What each symbol does to the states:
* | i h w y a b
q841 | q97 q39 q963 q268 q827 q852
q740 | q48 q502 q803 q130 q497 none
q914 | q662 q856 q575 q439 none q125
q660 | q800 q369 q250 q525 q132 none
q132 | q403 q790 q608 q764 q661 q660
q790 | q903 q958 q825 q132 q477 q369
q411 | q690 q993 q180 q897 q160 q44
q904 | q125 q755 q718 q981 q575 q698
q216 | q827 q29 q249 q921 none q963
q259 | q244 q434 q446 q673 none q55
q52 | q160 q40 q39 q97 q107 q180
q55 | q981 q718 q40 q160 q259 q993
q455 | q921 q249 q460 q434 none q405
q558 | q249 q107 q827 q460 none q97
q107 | q673 q446 q286 q558 none q52
q105 | q40 q125 q981 q39 q439 q924
q963 | q841 q232 q726 q755 q216 q366
q460 | q455 q558 q856 q662 none q477
q661 | q718 q477 q125 q40 q662 q132
q993 | q917 q403 q764 q411 q55 q4
q160 | q232 q55 q52 q726 q673 q411
q268 | q477 q841 q755 q125 q856 q825
q357 | q502 q211 q4 q803 q917 none
q29 | q286 q244 q673 q216 none q232
q446 | q259 q662 q439 q107 none q40
q130 | q451 q740 q974 q394 q852 none
q394 | q369 q130 q509 q250 q825 none
q439 | q446 q914 q244 q286 none q105
q40 | q55 q661 q105 q52 q446 q764
q958 | q897 q180 q852 q790 q97 q451
q90 | q509 q599 q369 q800 q903 none
q250 | q660 q394 q211 q502 q608 none
q366 | q852 q690 q897 q138 q963 q974
q726 | q963 q160 q97 q405 q249 q897
q477 | q405 q97 q268 q661 q460 q790
q497 | q180 q924 q690 q852 q39 q740
q502 | q525 q250 q357 q740 q924 none
q434 | q575 q455 q662 q259 none q718
q673 | q29 q259 q107 q249 none q160
q249 | q216 q673 q558 q455 none q726
q800 | q211 q90 q660 q4 q403 none
q244 | q439 q575 q259 q29 none q981
q897 | q366 q411 q958 q903 q726 q599
q974 | q130 q803 q599 q509 q366 none
q662 | q434 q460 q914 q446 none q661
q403 | q698 q903 q132 q993 q718 q800
q903 | q138 q897 q790 q403 q405 q90
q125 | q661 q268 q904 q105 q914 q608
q44 | q803 q4 q48 q599 q411 none
q4 | q357 q800 q525 q44 q993 none
q803 | q740 q357 q44 q974 q690 none
q690 | q497 q917 q411 q366 q232 q803
q286 | q107 q439 q29 q827 none q39
q698 | q608 q138 q403 q917 q904 q211
q405 | q755 q726 q477 q718 q455 q903
q917 | q924 q698 q993 q690 q981 q357
q924 | q764 q608 q917 q497 q105 q502
q856 | q460 q827 q921 q914 none q268
q97 | q726 q52 q841 q477 q558 q958
q180 | q411 q764 q497 q958 q52 q48
q764 | q993 q132 q924 q180 q40 q525
q852 | q958 q497 q366 q825 q841 q130
q755 | q268 q963 q405 q904 q921 q138
q451 | q599 q48 q130 q369 q958 none
q981 | q105 q904 q55 q232 q244 q917
q525 | q4 q660 q502 q48 q764 none
q232 | q39 q981 q160 q963 q29 q690
q718 | q904 q405 q661 q55 q434 q403
q608 | q132 q825 q698 q924 q125 q250
q39 | q52 q105 q232 q841 q286 q497
q369 | q90 q451 q394 q660 q790 none
q921 | q856 q216 q455 q575 none q755
q48 | q44 q525 q740 q451 q180 none
q211 | q250 q509 q800 q357 q698 none
q827 | q558 q286 q216 q856 none q841
q575 | q914 q921 q434 q244 none q904
q825 | q790 q852 q138 q608 q268 q394
q599 | q974 q44 q451 q90 q897 none
q509 | q394 q974 q90 q211 q138 none
q138 | q825 q366 q903 q698 q755 q509

The rows follow the links: the fewer symbols apart two states are, the more alike their rows tend to be.

Each row is also shifted at random along 3 hidden directions that mean nothing.

The rows of 80 states, shuffled:
Each row stands for one state.
id 1: 642 -182 73 164 291 219 225 -530 -317 48 -326 107 -222 348 20 -414 472 21 -59 210 -218 -287 113 115 181 566 -46 -189 -222 125 60
id 2: 687 -205 -170 -93 130 72 247 -622 134 77 327 447 17 -380 -69 -114 513 -284 -200 -400 262 -444 196 101 129 7 -77 65 -147 684 244
id 3: -263 95 205 -212 256 -406 77 47 -451 -280 35 266 -204 435 20 -23 -601 105 223 -236 -142 -164 -136 178 185 -68 -99 -68 -232 -267 -11
id 4: 28 -46 -188 -211 -319 55 -18 463 108 182 -381 261 47 126 455 41 559 -80 16 285 14 223 -198 -92 -15 213 -175 -118 -240 -109 88
id 5: -591 247 -182 -108 -137 82 435 187 -233 -16 -81 589 284 -230 249 -435 437 -358 343 51 404 -189 -229 461 115 606 -82 -98 -287 40 111
id 6: 816 -102 2 -91 489 -267 233 -658 -278 -116 -149 269 -48 358 57 -279 74 34 187 -111 79 -430 70 97 11 111 29 106 -167 225 180
id 7: -34 191 -203 -148 116 152 -166 -77 102 26 481 219 -98 -318 -478 594 192 -625 -277 -160 175 -109 -58 78 168 36 -355 21 -95 198 -64
id 8: 183 -125 -151 104 -483 148 -93 592 467 131 -9 -18 146 -116 434 15 174 393 -431 1 -260 330 -43 -182 -109 -281 61 -217 5 51 152
id 9: -203 152 -48 -122 -274 -157 -267 484 277 6 352 56 86 -219 -30 527 -545 -5 -203 -333 -76 91 -223 -62 7 -630 -168 -31 -28 -49 65
id 10: 606 179 -421 -189 -326 448 259 225 -33 295 330 -225 -67 -470 505 -226 762 142 53 -42 552 370 112 239 53 107 210 69 85 229 -248
id 11: 741 42 -132 -67 342 -95 -170 -284 159 9 42 -656 -21 136 -18 182 -305 248 84 94 -70 9 130 -112 -420 -420 159 129 102 11 -131
id 12: -50 328 -292 -658 59 -2 63 344 -361 112 211 535 -195 -49 -72 478 363 -757 247 -178 482 -206 -352 336 250 360 -497 82 -476 96 -26
id 13: -868 -113 229 -96 -232 -268 -27 8 -129 -25 308 519 -31 -198 -101 180 -102 -366 77 -517 49 -105 -10 -20 308 -90 -247 -11 -11 69 220
id 14: -405 -103 317 301 69 -204 -187 -432 94 -193 248 -143 41 -168 -519 133 -736 -95 -109 -254 -177 -80 173 -200 4 -323 177 51 261 131 -56
id 15: -449 317 -135 -108 -273 144 -66 656 -133 116 -130 198 -83 42 74 140 186 -160 -160 256 32 251 -358 190 104 344 -294 -132 -322 -165 -24
id 16: -132 -334 150 8 -304 116 251 -6 -131 78 113 -33 -68 -237 307 -427 329 193 34 -216 35 277 323 -166 180 -95 282 -103 219 75 -138
id 17: 130 -171 55 -209 -158 208 6 220 -237 225 -185 -428 -469 227 319 -17 555 -36 230 248 214 331 119 -176 113 323 28 147 -43 -269 -306
id 18: 350 -72 64 -321 191 -370 142 -69 -326 -99 -167 250 -204 537 363 -214 -105 191 301 -260 -10 -181 -8 -88 189 -88 -24 0 -156 -130 183
id 19: -234 261 -219 265 260 425 31 48 34 -4 -100 -733 355 -331 -219 -103 -215 -29 186 572 154 252 36 106 -473 287 374 158 212 -131 -215
id 20: 86 -158 -14 109 75 -381 -56 -432 595 -170 -451 269 644 191 39 -144 -456 277 -39 46 -327 -432 -39 -275 -372 -656 14 -40 159 136 583
id 21: 230 33 -121 -71 233 -345 -308 -213 428 -55 -481 -343 482 319 -8 209 -443 160 466 556 -15 -109 -177 -172 -715 -417 72 280 121 -142 292
id 22: 159 496 -156 99 206 -43 -221 159 563 -218 86 -83 532 143 -212 469 -837 94 -275 61 -397 -116 -347 67 -309 -418 -153 -160 -126 1 246
id 23: 163 399 -194 -120 546 -131 -95 -123 120 -199 -123 -331 490 80 -265 259 -563 -209 486 479 215 -213 -268 226 -444 -36 38 202 -75 -6 99
id 24: 182 -50 -222 -137 -317 -299 179 -11 466 14 69 406 512 -250 489 -316 -181 295 174 -394 209 -79 101 80 -280 -806 256 25 184 158 397
id 25: -33 -35 174 311 379 -171 -91 -452 -34 -345 189 -429 44 112 -373 -68 -860 202 104 -110 -286 -133 132 -4 -45 -137 354 112 223 -45 -60
id 26: 495 -146 -54 252 -147 345 -78 -16 234 187 -15 -449 -90 -240 -38 88 356 131 -352 116 -146 219 319 -164 -78 59 163 -45 203 226 -236
id 27: -238 -287 285 120 -388 -138 -74 202 98 -9 -488 478 -67 304 421 -192 210 320 -93 -15 -436 -5 -76 -223 186 -112 -116 -295 -226 -248 228
id 28: 247 290 -152 -114 339 -27 403 -554 -183 -129 167 646 150 -160 -293 -94 49 -444 43 -281 238 -518 -159 497 158 373 -206 -64 -321 445 228
id 29: 449 -287 -129 -22 67 -6 182 -739 145 0 235 -53 123 -240 -28 -211 113 -20 161 -353 342 -168 395 -22 -56 -266 262 217 298 374 26
id 30: 277 -237 -40 263 -78 199 311 -494 159 100 101 29 143 -487 59 -613 478 91 -72 -34 162 23 402 115 -119 77 306 -63 101 396 -121
id 31: -421 25 277 439 88 102 -44 3 179 -264 -272 430 266 75 -394 -72 -177 -4 -408 214 -631 -128 -118 -89 128 214 -207 -363 -88 44 174
id 32: -486 -34 221 344 -440 83 153 216 -118 -122 318 -130 27 -385 103 -294 -212 371 -120 -323 -286 244 9 44 157 -122 432 -103 132 -53 -139
id 33: 13 -485 304 241 138 61 22 -510 -247 -25 -405 -229 -312 235 -139 -257 210 71 32 190 -157 4 371 -278 149 425 171 59 245 -53 -172
id 34: 184 108 141 426 -53 349 -241 329 387 47 220 -76 21 -89 -403 377 -200 151 -990 18 -656 160 -34 -123 172 115 -279 -407 -93 118 -192
id 35: -256 110 -60 -239 69 199 -67 -279 -48 132 312 -248 -201 -476 -574 492 226 -800 111 -23 544 -22 103 69 80 203 -56 412 66 24 -177
id 36: 369 430 -146 -272 192 3 75 201 -382 -7 628 -330 -312 9 -30 217 -368 24 241 -193 311 234 -62 229 57 2 136 311 -187 -97 -358
id 37: 126 150 22 599 -64 330 271 -116 332 -147 301 258 418 -348 -152 -314 -210 305 -644 -187 -292 -129 -82 255 -121 0 176 -295 34 496 -18
id 38: -581 -46 245 429 249 152 80 -170 -159 -204 -210 -334 80 -20 -309 -271 -270 51 89 229 -243 101 112 -7 -104 362 308 20 203 -144 -226
id 39: 767 145 -360 -394 -204 -41 3 72 140 249 460 253 -219 -132 300 305 314 -15 -178 -454 307 7 -25 -3 215 -297 -142 25 -215 207 108
id 40: 778 -43 -197 453 -166 330 -110 245 894 78 -34 -175 338 -194 149 36 -90 666 -753 99 -482 122 -81 -115 -427 -411 177 -316 215 259 160
id 41: -214 -168 -161 -253 -427 217 406 -213 -211 252 -21 612 -20 -457 318 -496 1122 -433 202 -195 599 -60 140 245 143 528 9 60 34 332 162
id 42: -352 224 137 189 257 182 -281 282 -6 -133 -422 -271 16 298 -386 232 -287 -83 -48 627 -450 118 -158 -131 -197 435 -147 -34 -2 -274 -98
id 43: -491 -311 214 -447 -160 -336 -554 65 -137 288 -229 -492 -440 402 211 506 9 -160 523 193 272 245 182 -448 -48 -298 -20 415 266 -592 -54
id 44: -680 -37 81 249 -150 332 -311 107 129 69 -59 -584 -1 -347 -420 311 -86 -167 -142 391 -152 239 170 -270 -81 175 -12 88 438 -100 -250
id 45: 370 -299 267 222 -66 60 280 -65 -345 6 79 -116 -332 187 474 -538 59 688 -63 -189 -112 251 191 57 218 143 406 -82 44 10 -251
id 46: -396 13 42 -21 121 -199 -25 -478 -54 17 201 547 7 -431 -469 205 190 -850 -44 -249 272 -345 97 12 260 101 -236 193 -26 273 93
id 47: 510 -212 -8 -236 78 100 -189 -432 200 196 262 -277 -368 -81 -137 417 277 -438 -169 -162 236 33 367 -224 88 -211 -70 282 143 169 -220
id 48: -765 181 -4 207 -222 29 -291 672 141 -121 -188 -745 399 -13 203 102 -670 485 267 531 -150 393 -46 -65 -446 -191 403 7 331 -395 -95
id 49: -163 205 -2 152 160 309 -150 238 106 5 -347 132 6 117 -341 402 152 -337 -363 489 -293 -124 -236 88 76 536 -392 -139 -222 40 -68
id 50: -414 233 -368 -245 -217 503 206 306 -363 305 396 -183 -122 -669 -16 -63 711 -441 433 57 698 301 42 402 17 578 164 249 65 -5 -299
id 51: 318 341 -100 -517 351 -4 62 182 -501 56 237 133 -505 352 -85 305 -123 -301 243 -152 234 17 -357 344 318 305 -280 68 -453 -128 -210
id 52: -268 -68 -147 -588 -244 -399 -364 290 143 225 -394 223 77 206 263 308 237 -386 503 211 356 17 -186 -140 -191 -247 -351 118 64 -283 328
id 53: 438 -117 7 -381 32 -230 231 -159 -166 106 110 822 -291 245 314 -55 408 -105 -21 -445 209 -250 -70 130 395 13 -295 -153 -387 250 258
id 54: -986 -29 -14 -253 89 -255 102 -118 -478 -80 36 -221 219 -209 6 -209 -293 -172 933 -8 515 -26 31 114 -213 -1 342 442 253 -284 44
id 55: -333 77 23 -50 -332 387 20 565 -157 147 364 317 -467 -226 -96 298 557 -353 -470 -137 -24 245 -230 132 519 457 -341 -180 -238 90 -338
id 56: 259 -201 103 -9 -30 -43 227 31 -277 -59 -342 265 -180 474 479 -477 201 358 88 -32 -261 112 -64 54 246 206 -3 -289 -128 -102 25
id 57: -545 11 299 -11 -45 59 248 49 -670 23 124 -90 -384 -3 82 -293 84 -1 198 -141 54 176 189 244 402 559 205 39 -57 -143 -348
id 58: 83 97 133 555 37 368 274 -311 -104 -103 360 -93 -154 -342 -275 -250 -46 171 -627 -293 -298 85 215 163 294 247 189 -239 35 325 -311
id 59: 305 -126 -19 -208 153 -173 -403 -117 323 162 -248 154 -151 447 -180 524 56 -253 -212 130 -204 -261 -116 -407 -16 -134 -456 -76 -256 23 156
id 60: 579 -84 13 -378 -138 -13 -12 41 -118 245 545 -26 -713 27 211 381 385 -31 -229 -513 229 218 250 -135 339 -259 -81 137 -27 131 -206
id 61: 60 -412 253 522 -183 129 -91 -179 418 60 -240 334 87 11 -100 -184 205 174 -616 -61 -535 6 134 -436 49 -167 -41 -182 112 184 160
id 62: 32 -74 -175 -233 -58 -87 -421 -234 571 113 -130 53 170 -165 -215 454 214 -411 39 125 143 -30 82 -400 -286 -443 -213 176 245 130 287
id 63: 986 -106 -90 -88 439 31 426 -886 -315 6 196 13 -269 73 -37 -337 167 17 233 -227 356 -181 260 116 44 185 239 242 50 308 -96
id 64: -992 -139 141 174 -489 40 108 269 -53 28 54 433 85 -283 30 -149 127 -253 -108 -115 -17 81 -84 -105 248 130 -84 -109 -15 -28 46
id 65: 334 -212 -102 -168 -210 -227 126 -244 91 56 401 -63 76 -195 359 -231 -35 315 170 -580 259 85 238 -109 -47 -570 369 160 244 95 99
id 66: 836 132 -69 229 246 226 74 91 262 -66 -292 -405 240 372 195 -201 -142 462 -186 557 -371 128 -160 103 -362 8 45 -197 -98 89 -1
id 67: -81 386 -93 46 21 146 49 624 -83 -98 4 -234 47 328 161 21 -325 416 86 325 -165 227 -282 325 -110 160 -29 -249 -222 -332 -133
id 68: 251 197 15 -51 -74 23 -44 352 122 -17 839 -272 -236 -38 -37 305 -657 226 -253 -530 -149 182 -6 94 120 -450 59 -49 -49 -79 -347
id 69: 239 210 175 134 506 -200 73 -247 -209 -334 28 250 -30 330 -394 -60 -703 334 -58 -143 -394 -351 -167 177 161 20 2 -47 -237 101 4
id 70: -570 -124 173 -81 -161 -180 -2 -38 -347 -6 574 124 -368 -181 -151 71 -199 -124 23 -612 161 50 233 30 396 -164 33 109 88 -59 -147
id 71: -740 154 208 -15 -71 -57 140 200 -455 -149 -253 120 189 161 184 -320 -97 -10 516 342 76 66 -249 238 55 427 37 -62 -54 -227 45
id 72: -2 -136 -115 -84 -35 274 -184 16 251 178 -601 148 151 67 -78 104 732 -481 -20 661 69 -110 -35 -125 -123 408 -420 -28 -73 68 113
id 73: 199 -330 347 -58 -40 -410 14 -78 -364 -3 67 -99 -484 378 266 -189 -308 365 86 -368 13 36 273 -193 148 -282 255 49 123 -180 -99
id 74: 101 92 81 -218 521 49 -229 -307 -388 -22 235 -302 -684 87 -586 513 -89 -479 87 -1 128 -21 38 74 234 296 -226 278 -127 -89 -410
id 75: 108 365 -32 -54 132 -238 273 252 -56 -180 327 570 278 69 177 -146 -497 305 -2 -444 -188 -218 -218 362 135 -281 -55 -196 -274 207 264
id 76: -2 -232 24 334 -78 -66 23 -161 363 -57 -572 297 558 74 43 -309 194 78 -39 427 -202 -294 -111 -229 -357 58 -4 -150 43 90 365
id 77: -203 -399 124 -156 141 277 -270 -258 -454 291 -536 -427 -710 36 -216 197 898 -692 263 699 338 194 357 -357 123 797 -184 294 224 -188 -416
id 78: -121 -224 389 -176 -53 -470 -527 372 61 -57 -363 -141 -305 864 361 498 -510 365 92 109 -530 168 -144 -497 17 -610 -294 66 -59 -626 85
id 79: 178 -213 450 107 -118 -52 -346 485 -41 47 -466 -280 -495 834 477 218 -200 603 -289 270 -848 362 -173 -498 49 -160 -244 -305 -123 -470 -125
id 80: -35 107 213 371 342 60 168 -167 -274 -273 -269 36 46 250 -340 -184 -152 156 -92 168 -433 -180 -23 188 137 573 -55 -204 -189 -2 -83

Some states, each with its row:
q803 id 15
q250 id 19
q509 id 50
q800 id 17
q974 id 55
q660 id 77
q958 id 61
q827 id 7
q690 id 5
q411 id 27
q924 id 80
q216 id 9
q55 id 18
q138 id 32
q39 id 28
q993 id 56
q662 id 11
q259 id 78
q963 id 13
q434 id 43
q40 id 6
q48 id 72
q726 id 24
q451 id 40
q286 id 22
q497 id 31

Row, symbols taken left to right, then the row they reach:
id 35 y y: id 23
id 25 i w h: id 14
id 20 i i w: id 53
id 38 i y y: id 76
id 65 b h: id 41
id 70 w y w: id 63
id 67 y y i: id 34
id 71 b i y: id 49
id 42 a i: id 1
id 60 i y: id 36
id 46 a i: id 62
id 54 y y: id 75
id 3 a y w: id 52
id 26 y y i: id 79
id 58 w w y: id 45
id 44 a i: id 30
id 73 w w y: id 69
id 21 b y a: id 59
id 66 i y: id 4
id 57 w h: id 16
id 74 w y: id 51
id 29 h: id 2

